Below is a small trained network, with its code and all its weights. Each question gives an input and a class and asks what happens when units are switched off, that is, made to give their printed mean instead of their output.

import numpy as np


def w(rows, s, z=0):
    codes = np.array(rows[::2]) - 128.0
    scale = np.full(codes.shape[1], s)
    scale[-1] = z or s
    return codes * scale


def f(y):
    return y / 2 * (1 + np.tanh(0.7978845608 * (y + 0.044715 * y**3)))


def log_softmax(a):
    a = a - a.max(-1, keepdims=True)
    return a - np.log(np.exp(a).sum(-1, keepdims=True))


def net(x, mask):
    res = np.array(x, float).reshape(1, 7) / 4 @ E
    y = f(res @ A[0][:, :-1].T + A[0][:, -1])
    res = res + np.where(mask, y, B[0][:, -1]) @ B[0][:, :-1]
    return log_softmax(res[-1] @ U[:, :-1].T + U[:, -1])


A, B = {}, {}
E = w([
[151,125,157,108,128],'x0',
[206,106,137,174,229],'x1',
[165,130,145,93,101],'x2',
[98,187,118,161,130],'x3',
[82,107,106,173,164],'x4',
[144,84,254,227,23],'x5',
[55,87,183,56,72],'x6',
],0.0083)
A[0] = w([
[106,58,171,123,98,227],'n1',
[180,113,75,103,200,181],'n2',
[114,182,117,140,89,169],'n3',
[172,169,91,114,146,126],'n4',
[104,71,128,179,43,137],'n5',
[95,68,143,120,137,193],'n6',
[193,176,71,127,129,178],'n7',
[133,87,118,149,167,70],'n8',
[131,78,162,160,152,141],'n9',
[200,99,102,210,76,184],'n10',
[131,160,96,100,164,163],'n11',
[184,140,122,177,115,138],'n12',
[146,126,147,161,46,213],'n13',
[65,145,67,8,97,205],'n14',
[178,94,129,197,120,105],'n15',
[126,106,93,131,222,143],'n16',
[146,165,103,119,177,89],'n17',
[93,143,96,86,163,253],'n18',
[91,119,95,155,73,192],'n19',
[164,174,161,193,125,174],'n20',
[71,132,183,84,148,172],'n21',
[189,125,119,137,99,188],'n22',
],0.012,0.0048)
B[0] = w([
[85,197,135,146,116,186],'n1',
[255,175,140,161,106,200],'n2',
[125,166,115,129,145,153],'n3',
[190,116,145,164,109,164],'n4',
[117,172,120,180,48,184],'n5',
[131,203,49,95,86,157],'n6',
[183,120,120,185,141,181],'n7',
[110,97,145,143,130,137],'n8',
[90,133,127,136,137,154],'n9',
[38,113,153,137,174,188],'n10',
[185,77,114,117,108,175],'n11',
[69,118,96,117,153,160],'n12',
[78,158,182,118,124,188],'n13',
[153,99,89,64,192,248],'n14',
[62,77,152,128,165,167],'n15',
[188,131,118,153,116,186],'n16',
[179,127,139,170,88,160],'n17',
[207,96,69,91,174,202],'n18',
[120,215,104,123,120,166],'n19',
[62,115,179,175,167,175],'n20',
[121,195,76,65,129,165],'n21',
[108,145,132,138,201,156],'n22',
],0.0083,0.014)
U = w([
[193,150,41,127,206,254],'0',
[67,150,176,189,126,241],'1',
[121,129,28,51,234,9],'2',
[127,208,124,158,29,22],'3',
[231,35,158,231,112,54],'4',
[102,2,215,214,186,74],'5',
],0.0068,0.0055)

Each question gives the input, the list of numbers given to net, and the class t.
The units are the neurons (one row each of A and B). Each row of codes is followed by its name. A weight is (code - 128) times the scale printed after its matrix; where a second scale follows, it is the last column's (A, B and U).
mask holds one flag per neuron, in row order. A switched-off neuron (its flag False) gives its mean, the last column of its row in B, instead of its output. The means were averaged over made-up inputs and are rounded, as every weight is.
A unit's drop is (log p(t) with every unit on - log p(t) with that unit switched off) / (log p(t) with every unit on - log p(t) with every unit switched off).
The circuit of an input: a set's keep is (log p(t) with only the set's units on - log p(t) with every unit switched off) / (log p(t) with every unit on - log p(t) with every unit switched off). Starting from the 12 units with the biggest drops (on a tie, the unit counted first), units are removed one at a time, each time the one whose removal leaves the highest keep (on an exact tie, the one counted first), for as long as the keep stays at least 0.8.
circuit, biggest first: the units of the circuit, biggest drop first
unit that matters most: the unit with the biggest drop
top k neurons: the k neurons with the biggest drops, biggest first
drop of u: that unit's drop, to one decimal
input [0,-3,-8,-6,-2,6,3], class 3: circuit, biggest first : n5, n6
input [6,-3,-5,6,6,1,8], class 3: unit that matters most : n5
input [2,3,7,-7,-2,1,5], class 1: circuit, biggest first : n18, n1
input [7,-2,-2,-7,-7,1,-5], class 1: circuit, biggest first : n14, n18
input [3,-8,-3,5,8,2,-6], class 1: circuit, biggest first : n2, n14
input [-5,-3,2,2,-3,0,4], class 2: circuit, biggest first : n14, n2
input [3,8,0,-2,-5,3,1], class 1: top 3 neurons : n14, n18, n11
input [-1,-3,-2,-1,6,8,6], class 3: top 2 neurons : n5, n6
input [1,2,7,7,8,0,-1], class 4: drop of n1 : 0.2
input [8,4,-1,7,-8,7,-5], class 5: drop of n15 : 0.1
input [-5,8,1,1,3,6,-3], class 5: drop of n3 : 0.0
input [3,-5,-8,4,4,5,4], class 3: drop of n5 : 0.1
